In the rows, zero is written as 128.
Each row has a class, written after it.
[162 162 151 132  39 111 162 162 111 202 120 117 166 210 159 119 109 136
 158 140 119 118 147 170 117 129 152 101 117  82 148 124  92 166 146  77
 108 142 124 165 114] : (165)
[160 189 142 174  34 105 137 156 115 156 132 131 152 193 126 123 130 147
 135 142  98 121 144 171 126 164 170 116 126 108 148 140  81 164 115 142
 149 167 134 148 101] : (107)
[144 189 136 145  31  83 155 128 113 171 138 140 139 189 136 110 109 138
 178 124 126 113 156 147 136 147 154  82 128  76 166 150  58 172 142 134
 131 165 138 138  79] : (177)
[151 176 152 137  41 101 135 164 121 181 138 137 155 188 133 128 131 150
 166 117 105 108 156 153 127 145 179 112 123  95 126 149 108 149 126 130
 145 181 141 156 111] : (174)
[162 169 148 137  23 115 144 174 116 190 114 120 137 176 154 129 122 130
 122 130 123 107 167 158 136 141 163 116 124 105 118 151  89 169 142 115
 142 171 141 160 104] : (143)
[151 168 112 134  72 131 145  98 131 133  71  88 123 175  99 141 160 119
 142 136 163  99 100 142 113 142 140 133 130 151 139 152 141 160 114  88
 130  92  86 141  85] : (43)
[122 113 118 116  64 116 133 112 131 161  71 101 103 165 117 140 171 125
 150  85 163 116 130 139 125 124 119 132 135 169 130 153 161 176 147  88
 165 102 108 130  90] : (143)
[140 155 117 122  58 118 146  93 149 172  92 101 114 201  82 127 145 126
 153 100 165 125 115 149 121 136 132 112 111 183 125 146 171 165 141  96
 158  92  91 125 105] : (143)
[131 122 139 117  29 140 162  90 148 130  83 105 122 179 130 147 162 147
 168  90 187 114 113 134 107 131 143 117 117 162 121 172 166 165 136  83
 138 102 117 141  92] : (174)
[156 178 164 131  34  98 133 150 112 181 124 135 152 180 148 129 121 134
 144 123 125 104 156 166 136 145 162 115 115 115 168 134  94 164 156 103
 155 146 142 150 102] : (80)
[162 172 144 135  39  81 145 153 106 171 108 138 133 181 152 129 103 146
 147 135 105  82 171 154 144 149 174  91 110 109 147 158  92 175 138 114
 126 176 113 163  91] : (174)
[147 141 121 135  64 112 144  89 147 135  75  83 149 176 110 128 142 133
 161 108 153 138 123 134 128 151 120 126 110 172 125 141 154 159 102  91
 141  92  97 142  83] : (107)
[143 174 154 147  59 116 143 155 114 178 150 142 135 165 148 106 111 146
 146 105 116  89 166 166 115 150 169 132 154 148 136 137  77 162 126 107
 141 177 151 152 107] : (143)
[163 186 143 167  28 102 165 157 125 162 130 154 141 183 126 125 107 133
 163 142 106  87 162 153 122 144 142  63 130 101 168 132  87 155 161 123
 128 125 141 149  95] : (177)
[129 156 133 135  35 127 142  99 137 125 111  89 135 199 110 143 154 126
 140 125 155  91 108 140  79 148 140 107 130 117 147 149 131 177 125 102
 145 100 121 157  84] : (165)
[165 168 149 141  39 116 156 157  91 151 108 154 133 159 127 116 135 140
 122 111 102 114 153 173 142 142 162 121 131  91 119 157  76 145 148 124
 127 175 113 143 108] : (107)
[147 133 114 115  87 102 135 103 154 149 110 101 119 170  67 112 149 135
 142 105 179 115 128 124 112 147 137 107 124 163 131 136 170 152 148 117
 150 119  87 138  71] : (143)
[150 167 160 143  72 112 143 149 138 188 149 146 147 171 139 105 106 150
 140 118 100  97 148 160 123 142 178 103 125 117 130 147 100 149 148 103
 123 156 157 150 125] : (143)
[157 188 156 112   7 106 147 157 125 172  97 130 164 188 154 140 121 114
 124 140 101 105 162 162 138 137 153 108  99  89 140 140  94 159 174 117
 136 139 141 154 113] : (80)
[157 158 150 147  37  80 142 151  88 203 108 149 132 180 125 134 127 146
 162 111 111 108 171 175 144 146 156 133 149  92 146 145  95 167 156 124
 135 163 118 148 110] : (12)
[149 190 157 140  26 124 139 174 118 154 134 145 155 187 127 141 121 144
 142 123  85 109 142 169 121 144 153 105 160  85 144 160  94 175 148  88
 111 153 145 161  89] : (174)
[142 185 148 139  14 101 161 171 116 183 135 140 170 193 126 122 100 131
 141 128  86 120 144 152 130 154 151 111 143  99 146 150  69 166 142 119
 119 154 156 167  97] : (107)
[131 145 135 130  35 124 128 128 134 143  88 107 122 166 107 125 157 136
 128 112 134 123 133 131 107 174 154 135 133 180 134 145 146 166 141 115
 156 106 125 152  82] : (107)
[130 123 113 120  24 106 143 106 176 136  85  76 134 173 118 143 151 117
 174 118 153 107 110 122 105 147 117  91 105 127 156 169 129 156 119 100
 162  84 130 156  70] : (177)
[152 158 159 119  57  89 146 158 115 204 128 127 150 182 142 127 115 142
 165 111 143 108 123 163 123 137 153 102 135  84 130 158  84 160 148  95
 108 154 130 157  70] : (143)
[120 143 130 135  36 109 138 117 136 158  72 112 113 164 114 158 154 135
 165  75 131 104 151 145 123 138 123 135 133 148 138 169 174 162 128 102
 170 129 112 136  75] : (174)
[162 173 160 148  39 124 149 171 102 202 115 115 146 202 153 165 108 135
 141 127 137  91 127 162 124 144 139 108 137  75 151 127 104 143 139 102
 134 139 125 167 102] : (43)
[158 188 150 136  78  88 145 137 116 163 124 126 160 198 145 122 103 132
 149 135 110  84 169 150 125 143 169 117 136 116 173 139  99 172 133 107
 124 177 140 151  87] : (80)
[146 167 117 118  14 129 165 120 129 147  85 117 112 172  94 147 154 136
 132 112 149  86 147 142 132 160 142 115 129 166 128 139 182 159 146  79
 128  90 106 153 103] : (174)
[153 182 164 134  33 107 161 181 126 172 125 119 152 196 141 125 122 123
 161 131 123 110 151 161 125 135 149 118 116 109 147 136 100 155 129 121
 113 153 132 152  92] : (80)
[151 206 161 127   6 113 169 172 116 209 140 152 146 186 126 126  92 130
 133 155  86  88 153 161 128 147 154  90 135 114 154 140 115 158 181 124
 117 137 156 154 114] : (43)
[129 139 126 140  60 139 136  92 157 123 101 112 128 172  86 136 161 136
 162  90 145  82 134 121 108 137 125 110 164 152 158 163 143 160 156  94
 170  92 157 138  69] : (177)
[165 203 162 163  36  90 143 170 105 183 108 143 169 199 159 152  92 122
 153 137  89  94 163 166 119 148 134  91 131 100 155  99  97 157 141 121
 125 144 118 157 115] : (43)
[159 198 161 134  20  91 138 159 103 179 130 137 149 187 132 118 114 125
 139 135 103  90 163 182 128 149 162 106 125 113 156 135  74 174 148 106
 117 157 134 150  96] : (165)
[139 196 123 135  36 117 165  83 137 151  99 116 128 176  93 118 126 138
 166 112 150 109 120 147 100 149 129 107 136 156 158 147 156 164 140 118
 130 123  94 117  79] : (43)
[145 149 124 132  56 126 159 103 147 147  76  98 122 181 102 124 139 133
 159 136 160 121 119 124  96 133 131 107 124 171 145 149 181 170 152 121
 140 101  88 131  81] : (43)
[137 150 123 128  63 148 158  75 128 145  91 112 113 170  90 145 157 140
 126 121 162  78 107 136  93 137 128 109 151 131 160 153 168 157 180  80
 157  70 104 150  79] : (43)
[133 139 133 128  55 116 158 105 141 163  78 101 105 195 107 147 145 131
 151 125 159  97 119 121 101 151 128 107 132 137 143 166 158 166 158 107
  88  82 112 146  75] : (12)
[163 181 140 145  52 100 155 143  99 165 117 140 157 189 140 114 117 145
 144 142  98 117 143 165 120 143 160  93 128  87 145 148  78 166 149 115
 119 161 113 151  89] : (107)
[168 163 129 118  76 130 146  89 139  89  69 103 108 170 109 122 176 134
 125 116 152  88 128 124 113 158 151 125 120 150 149 155 140 162 117  88
 123 116 110 134  73] : (80)
[156 176 157 170  58  88 116 170 136 189 142 137 142 180 121 125 128 151
 159 103 110  88 152 178 142 144 164 102 135  89 140 137 109 148 142 136
 132 156 134 144 122] : (143)
[144 126 118 125  34 133 152  92 137 140  55  93 133 176 104 136 184 143
 138  97 181 109 119 142 129 138 138 135 130 136 148 147 154 184 147  64
 130 101 118 127  82] : (165)
[124 170 131 138  35 120 135 110 151 147 100 106 126 192  94 136 128 130
 144  92 128  96 150 119 117 160 142 103 119 182 138 139 168 171 127  86
 155  97 112 157  98] : (174)
[146 132 129 128  64 127 135  85 141 151  83 105  97 180  88 139 172 143
 145 111 169  87 100 129 109 149 135 118 137 147 160 188 130 160 152  92
 128  83 125 141  69] : (12)
[124 161 122 158  35 137 152 111 137 119 107 107 111 159  82 129 152 136
  98 106 125  95 129 137 100 176 150 129 140 148 145 160 137 162 120 102
 154 114 121 156  75] : (107)
[152 173 158 150  13 102 159 178  84 210 116 145 139 195 160 138 100 133
 163 121 111 113 169 156 141 142 137 109 148 106 149 139  78 182 142 108
 101 154 142 151 123] : (12)
[137 155 103 131  64 135 160  74 166 122  74  90 120 182 102 132 151 144
 142 106 153 102 136 136  96 141 135 109 124 134 145 165 178 159 140  74
 119 114  80 143  63] : (174)
[154 158 154 158  44  90 142 160  97 172 114 141 155 178 145 147 127 137
 141 123 107 107 134 174 119 146 144  96 133  77 161 144  81 156 147 102
 137 144 124 161  79] : (107)
[147 170 149 168  53 103 158 179 122 183 121 150 142 184 117 106 107 151
 185  96  87  99 151 145 154 149 168 114 148 103 145 147  67 160 114 108
 120 153 155 149 108] : (177)
[148 161 158 179  40  95 143 139  99 177 139 145 137 176 169 137 102 146
 162 138 119 120 161 182 106 144 148 119 135 101 165 143  65 170 134 141
 143 170 128 146 110] : (12)
[151 174 119 142  60 138 150 100 146 135  79  95 126 184 103 128 145 142
 149  92 135  81 121 130  99 165 135 140 160 150 157 142 135 153  98  79
 139 122 113 152  88] : (43)
[138 146 127 120  65 104 140 114 168 127  97 105 126 161  71 120 174 136
 140  97  99  86 130 135 109 157 133 112 125 133 112 156 165 153 117 106
 144 113 119 144  77] : (143)
[148 198 165 160  34 107 139 148 122 187 130 125 159 196 161 141  96 133
 143 136 100 101 153 146 119 157 154 108 125 106 158 130  95 163 118 127
 143 163 159 152 107] : (43)
[133 140 119 146  77  94 152  70 129 149 100 116 127 165  84 136 162 139
 160 121 153 104 126 146 119 143 125 132 128 130 155 160 115 164 128 113
 143 111 108 130  57] : (12)
[163 187 160 159  45  77 140 121  94 191 113 167 124 180 123 131 113 135
 143 117 114 106 153 155 135 147 153  93 139  81 174 168  68 176 168 102
 109 141 133 142  92] : (12)
[139 150 104 125  47 115 170  84 167 125  76 114 115 181 100 129 152 145
 148 139 141 119 137 136 105 139 131 104 113 138 151 168 170 167 164 125
 124 111  93 136  60] : (174)
[170 182 135 163  38 125 159 170 100 151 112 139 160 179 160 123 138 135
 123 147  90  96 170 160 120 136 150  85 139  94 154 133  86 164 151 100
 113 167 139 148 106] : (107)
[140 132 119 126  47 124 156  93 146  98  86 104 146 151  71 124 177 141
 118  98 138  91 138 140 124 156 139 126 134 160 129 153 155 159 136  96
 140 127 115 135  64] : (107)
[156 165 147 164  40  98 159 158  99 189 119 137 135 188 153 158  95 133
 154 128 123  99 147 151 124 151 141  80 131  69 166 138  86 157 133  98
 145 140 141 158  83] : (177)
[144 140 114 121  52 121 126 120 141 141  75  92  83 177 109 146 170 119
 117 108 169 101 130 127 118 149 135 119 128 149 128 160 161 163 142 120
 148 113 105 141  91] : (143)
[135 174 123 104  34 139 164  95 143  91  68  91 120 162 120 136 153 109
 102 126 153  83 125 140 102 161 151 122  93 176 130 151 153 168 117  87
 110 120 102 122  83] : (80)
[166 161 160 166  44  86 145 170 107 203 120 150 156 186 124 128 127 143
 175 111 112 101 178 155 138 143 145 110 152 119 160 124 100 164 145 103
 112 148 144 150 111] : (12)
[160 153 147 164  52 129 186 130 106 176 154 124 147 184 182 105  96 146
 153 157 140 130 166 192  97 116 144 115 106 129 173 127  74 167 117  94
 150 184 124 140 104] : (165)
[128 115 116 102  49 122 157  75 141 133  88 103 114 150  92 148 170 130
 141 100 181 100 106 147 123 143 139 122 122 121 142 181 139 149 150  83
 159 105 126 129  56] : (177)
[114 162 127 157  36 145 149 109 138 124  99 106 111 175 146 164 135 129
 117 121 139  87 158 133  92 148 131 105 116 150 142 143 162 165 131 112
 158 127 118 145  85] : (174)
[137 174 120 155  63  99 113  71 133 143  88 113  91 165 106 132 158 139
 137 112 143  95 139 132 107 179 151 137 150 142 174 171 122 174 127 117
 132 116 123 135  78] : (12)
[137 114 122 150  67 142 173  84 141 134  79 100 129 170 155 150 128 133
 147 113 170 117 126 124 116 141 119 102 111 152 156 138 126 164 112  50
 148  93 136 134  81] : (177)
[148 165 144 148  40  98 154 174 113 176 112 132 167 195 140 118 118 134
 145 122  84 120 146 156 137 152 159 118 126 108 141 133  67 164 119 102
 118 156 136 164 107] : (107)
[150 177 125 146  31  97 173 151 105 181 114 131 140 191 152 120 115 136
 169 132 122 109 176 158 134 147 149 106 139  90 162 131  72 171 135 108
 127 171 133 145  78] : (177)
[127 129 123 132  75 120 148  90 148 138 122  86 110 170 120 118 141 138
 150 123 168 120 130 139 100 134 136 115 122 158 128 160 158 178 123 111
 156 118 103 142  83] : (143)
[124 151 123 116  53 121 156  89 143 100 102  90 113 168 124 138 143 122
 133 105 166  94 138 155  93 147 123 132 120 133 156 139 148 150 129 119
 142 131  84 139  75] : (80)
[147 181 154 133  37  82 137 166 130 206 133 124 143 200 118 123 107 130
 150 125 100 104 156 174 136 150 161 110 125 129 132 142 109 173 143 112
 135 141 129 161 102] : (143)
[127 120  99 105  47 116 158  92 144 126  56  68 124 187 104 131 176 129
 148 100 162  88 126 147 112 145 135 146 121 136 130 144 156 169 115  93
 127 119  85 143  83] : (165)
